Here is a tiny trained network, its code and every weight. The questions are about switching its units off for an input and a target symbol, where a switched-off unit gives its printed mean instead of its output.

import numpy as np


def w(rows, s, z=0):
    codes = np.array(rows[::2]) - 128.0
    scale = np.full(codes.shape[1], s)
    scale[-1] = z or s
    return codes * scale


def norm(h):
    return h / np.sqrt((h * h).mean(-1, keepdims=True) + 1e-5)


def f(y):
    return np.maximum(y, 0)


def softmax(a):
    e = np.exp(a - a.max(-1, keepdims=True))
    return e / e.sum(-1, keepdims=True)


def log_softmax(a):
    a = a - a.max(-1, keepdims=True)
    return a - np.log(np.exp(a).sum(-1, keepdims=True))


def net(x, mask):
    ids = ['ΔΞΠΦΨαγεζηθλσ'.index(c) for c in x.split()]
    T = len(ids)
    res = E[ids] + P[:T]
    r = norm(res)
    for j in range(3):
        rows = slice(3 * j, 3 * j + 3)
        q, k, v = (r @ M[0][rows].T for M in (Q, K, V))
        z = softmax(np.where(np.tri(T) > 0, q @ k.T / 3**0.5, -1e9)) @ v
        o = O[0][rows]
        res = res + np.where(mask[j], z, o[:, -1]) @ o[:, :-1]
    y = f(norm(res) @ A[0][:, :-1].T + A[0][:, -1])
    res = res + np.where(mask[3:11], y, B[0][:, -1]) @ B[0][:, :-1]
    return log_softmax(norm(res)[-1] @ U[:, :-1].T + U[:, -1])


Q, K, V, O, A, B = {}, {}, {}, {}, {}, {}
E = w([
[56,151,85,172,164,155,121,142,98,108,143],'Δ',
[200,123,207,159,143,170,104,167,187,120,151],'Ξ',
[152,106,186,98,198,86,111,87,187,106,125],'Π',
[177,86,226,101,174,119,112,141,140,60,122],'Φ',
[104,131,93,249,148,66,120,166,45,189,44],'Ψ',
[35,149,176,104,176,116,106,199,75,107,208],'α',
[173,197,227,162,148,72,141,116,145,112,139],'γ',
[86,99,142,192,127,124,146,124,64,155,79],'ε',
[89,133,131,73,182,180,103,108,78,175,198],'ζ',
[114,118,69,151,167,115,63,180,102,119,86],'η',
[113,154,87,116,224,87,31,219,88,92,177],'θ',
[221,131,157,146,197,130,142,101,156,120,125],'λ',
[130,126,172,128,159,134,130,66,3,240,106],'σ',
],0.017)
P = w([
[151,96,57,121,1,112,114,46,139,123,180],'0',
[124,109,131,195,169,130,74,76,205,142,142],'1',
[116,108,142,179,163,142,100,110,170,124,135],'2',
[121,106,150,181,168,152,124,134,162,118,132],'3',
[118,113,155,174,163,154,133,144,160,110,113],'4',
[126,124,154,180,166,162,143,156,162,117,108],'5',
[124,144,158,178,165,177,145,161,157,105,97],'6',
[132,148,147,188,162,190,155,165,168,98,107],'7',
[124,159,142,196,162,194,165,170,172,92,100],'8',
],0.0089)
Q[0] = w([
[103,95,166,196,147,113,163,71,138,168,105],'h1',
[215,153,254,114,172,158,73,88,220,57,159],'h1',
[119,112,118,180,171,129,82,88,77,151,86],'h1',
[97,147,57,106,47,151,176,143,79,145,76],'h2',
[65,99,45,85,108,151,129,159,69,144,180],'h2',
[94,121,155,80,137,170,112,108,92,206,154],'h2',
[140,135,131,82,59,171,244,67,116,142,116],'h3',
[151,107,186,217,170,111,121,116,190,109,101],'h3',
[70,121,5,178,97,88,102,138,56,115,108],'h3',
],0.0091)
K[0] = w([
[116,113,177,141,82,192,174,82,147,129,88],'h1',
[190,107,126,65,25,90,89,57,92,82,235],'h1',
[161,128,70,176,129,190,67,56,97,197,83],'h1',
[97,82,144,195,180,155,166,114,124,169,64],'h2',
[78,187,163,97,230,226,170,172,198,102,88],'h2',
[139,133,186,79,162,164,168,90,108,169,136],'h2',
[117,62,145,113,114,140,132,19,100,198,102],'h3',
[143,103,87,170,48,79,156,142,61,129,132],'h3',
[112,169,147,201,200,152,125,181,157,102,1],'h3',
],0.0083)
V[0] = w([
[72,119,65,141,133,191,171,125,100,219,102],'h1',
[36,139,203,94,103,81,41,225,158,184,189],'h1',
[155,128,94,122,223,164,55,142,164,147,239],'h1',
[163,255,202,92,131,62,137,64,119,171,210],'h2',
[190,166,97,87,207,50,86,167,83,144,77],'h2',
[163,116,135,58,156,204,104,55,137,46,192],'h2',
[145,154,34,188,168,78,103,60,199,171,137],'h3',
[231,140,124,245,76,191,104,219,147,155,174],'h3',
[103,158,74,173,39,23,55,192,192,37,147],'h3',
],0.0076)
O[0] = w([
[100,130,152,150,118,156,126,184,83,123,172,109],'h1',
[161,103,123,153,153,202,179,182,150,176,119,195],'h1',
[130,161,109,170,158,198,179,109,96,78,84,206],'h1',
[119,127,143,81,10,105,106,158,118,145,90,176],'h2',
[144,89,84,179,67,132,147,91,163,79,107,134],'h2',
[98,79,148,163,112,56,123,95,56,144,152,127],'h2',
[61,132,146,99,101,129,163,130,113,93,119,198],'h3',
[156,140,176,93,124,181,117,23,79,151,108,168],'h3',
[78,104,153,85,60,80,106,87,107,204,148,254],'h3',
],0.012,0.0039)
A[0] = w([
[57,127,105,159,112,156,133,78,90,128,167,79],'n1',
[104,103,89,130,90,67,163,139,114,90,132,33],'n2',
[46,119,102,102,107,127,34,127,6,167,150,53],'n3',
[76,132,118,128,138,138,110,151,80,144,179,244],'n4',
[113,105,149,92,94,96,137,59,114,145,150,124],'n5',
[99,122,180,120,91,156,172,95,156,78,154,1],'n6',
[119,106,145,156,146,82,130,102,52,178,116,30],'n7',
[184,114,153,125,114,106,70,93,104,130,159,38],'n8',
],0.015,0.0048)
B[0] = w([
[135,133,142,139,120,103,97,205,120,134,134,215],'n1',
[69,126,145,88,189,141,186,100,153,166,159,144],'n2',
[104,142,8,146,93,126,104,197,155,168,185,249],'n3',
[64,113,118,154,92,148,110,149,99,135,81,248],'n4',
[166,140,188,164,144,153,153,143,93,96,101,193],'n5',
[136,105,73,90,103,115,95,102,157,145,187,155],'n6',
[107,109,18,111,76,140,96,163,171,146,189,196],'n7',
[136,139,99,131,199,126,125,112,117,125,95,156],'n8',
],0.015,0.012)
U = w([
[65,123,30,119,62,155,83,148,136,142,178,158],'Δ',
[37,115,196,247,168,168,142,112,20,104,10,94],'Ξ',
[131,205,135,143,200,225,150,43,23,174,96,233],'Π',
[206,102,164,136,162,153,223,169,143,236,149,72],'Φ',
[78,201,98,144,97,109,108,19,70,10,131,106],'Ψ',
[133,101,212,182,109,154,100,69,123,109,253,81],'α',
[184,88,87,206,194,45,124,73,135,153,88,139],'γ',
[32,107,145,142,153,89,253,81,154,124,132,154],'ε',
[150,151,184,90,36,96,119,107,115,157,46,148],'ζ',
[140,174,86,75,141,211,181,60,201,80,128,251],'η',
[196,161,140,143,128,90,145,185,196,17,123,65],'θ',
[109,205,190,75,227,121,68,138,125,168,161,68],'λ',
[148,65,131,228,33,170,204,46,138,100,130,58],'σ',
],0.0062,0.0026)

Each question gives the input, a string of symbols that net reads in full, and the target symbol t.
The units are the heads (3 rows each of Q, K, V and O) and the neurons (one row each of A and B). Each row of codes is followed by its name. A weight is (code - 128) times the scale printed after its matrix; where a second scale follows, it is the last column's (O, A, B and U).
mask holds one flag per unit, heads first, then neurons. A switched-off unit (its flag False) gives its mean, the last column of its rows in O or B, instead of its output. The means were averaged over made-up inputs and are rounded, as every weight is.
A unit's drop is (log p(t) with every unit on - log p(t) with that unit switched off) / (log p(t) with every unit on - log p(t) with every unit switched off).
The circuit of an input: a set's keep is (log p(t) with only the set's units on - log p(t) with every unit switched off) / (log p(t) with every unit on - log p(t) with every unit switched off). Starting from all 11 units, units are removed one at a time, each time the one whose removal leaves the highest keep (on an exact tie, the one counted first), for as long as the keep stays at least 0.8.
units of the circuit, in order: the units of the circuit, biggest drop first
most important unit: the unit with the biggest drop
k most important neurons: the k neurons with the biggest drops, biggest first
heads that matter: for each layer, one digit per head in row order, 1 if its drop is at least 0.15 and else 0, layers parted by /
drop when u is switched off: that unit's drop, to one decimal
input θ Ψ γ Π α Ψ α, target Ξ: units of the circuit, in order => (h1; n3)
input θ Δ Φ Ψ Δ γ, target σ: units of the circuit, in order => (h1; h2; n3; n6)
input Φ Π Π θ σ γ Φ Φ, target γ: units of the circuit, in order => (h1; h2; n8)
input γ ε Ξ ε γ Ψ Π γ λ, target ζ: heads that matter => 010
input σ ζ ζ Ψ Ψ Φ, target θ: units of the circuit, in order => (h3; n4)
input η Φ γ γ ζ Π η Ψ Ψ, target Ξ: units of the circuit, in order => (h2; n3; n7)
input γ Ξ γ, target ζ: heads that matter => 110
input σ λ γ, target θ: 2 most important neurons => (n4; n3)
input λ Π ε ζ Ξ, target Ψ: heads that matter => 101
input Ψ ζ γ Φ Φ Δ Φ γ Δ, target Ξ: heads that matter => 011
input η Π γ Φ ε γ γ γ, target α: heads that matter => 011
input η σ ε Π, target α: most important unit => h2
input Ξ Ψ Π Φ Π Ξ, target Π: units of the circuit, in order => (h3; n8)
input Ξ θ Ξ α Π γ Φ Π, target Π: heads that matter => 001
input Ψ γ γ, target η: heads that matter => 010
input Π θ λ α η Ξ Π, target ε: most important unit => h3
input Π θ ε γ, target ε: heads that matter => 101
input α Ξ Π Ξ, target Φ: heads that matter => 100
input Ψ θ Φ Φ, target η: heads that matter => 010
input Φ ζ ζ α γ Ψ Π, target γ: most important unit => h1
input Ψ Φ Φ Φ Φ Π Π, target η: heads that matter => 010
input γ γ Φ, target ζ: heads that matter => 110
input ζ ε Φ, target Ξ: heads that matter => 111
input α Ψ Φ ε λ Π, target Φ: 2 most important neurons => (n4; n3)
input α Δ η Φ γ, target Φ: drop when n4 is switched off => 0.2
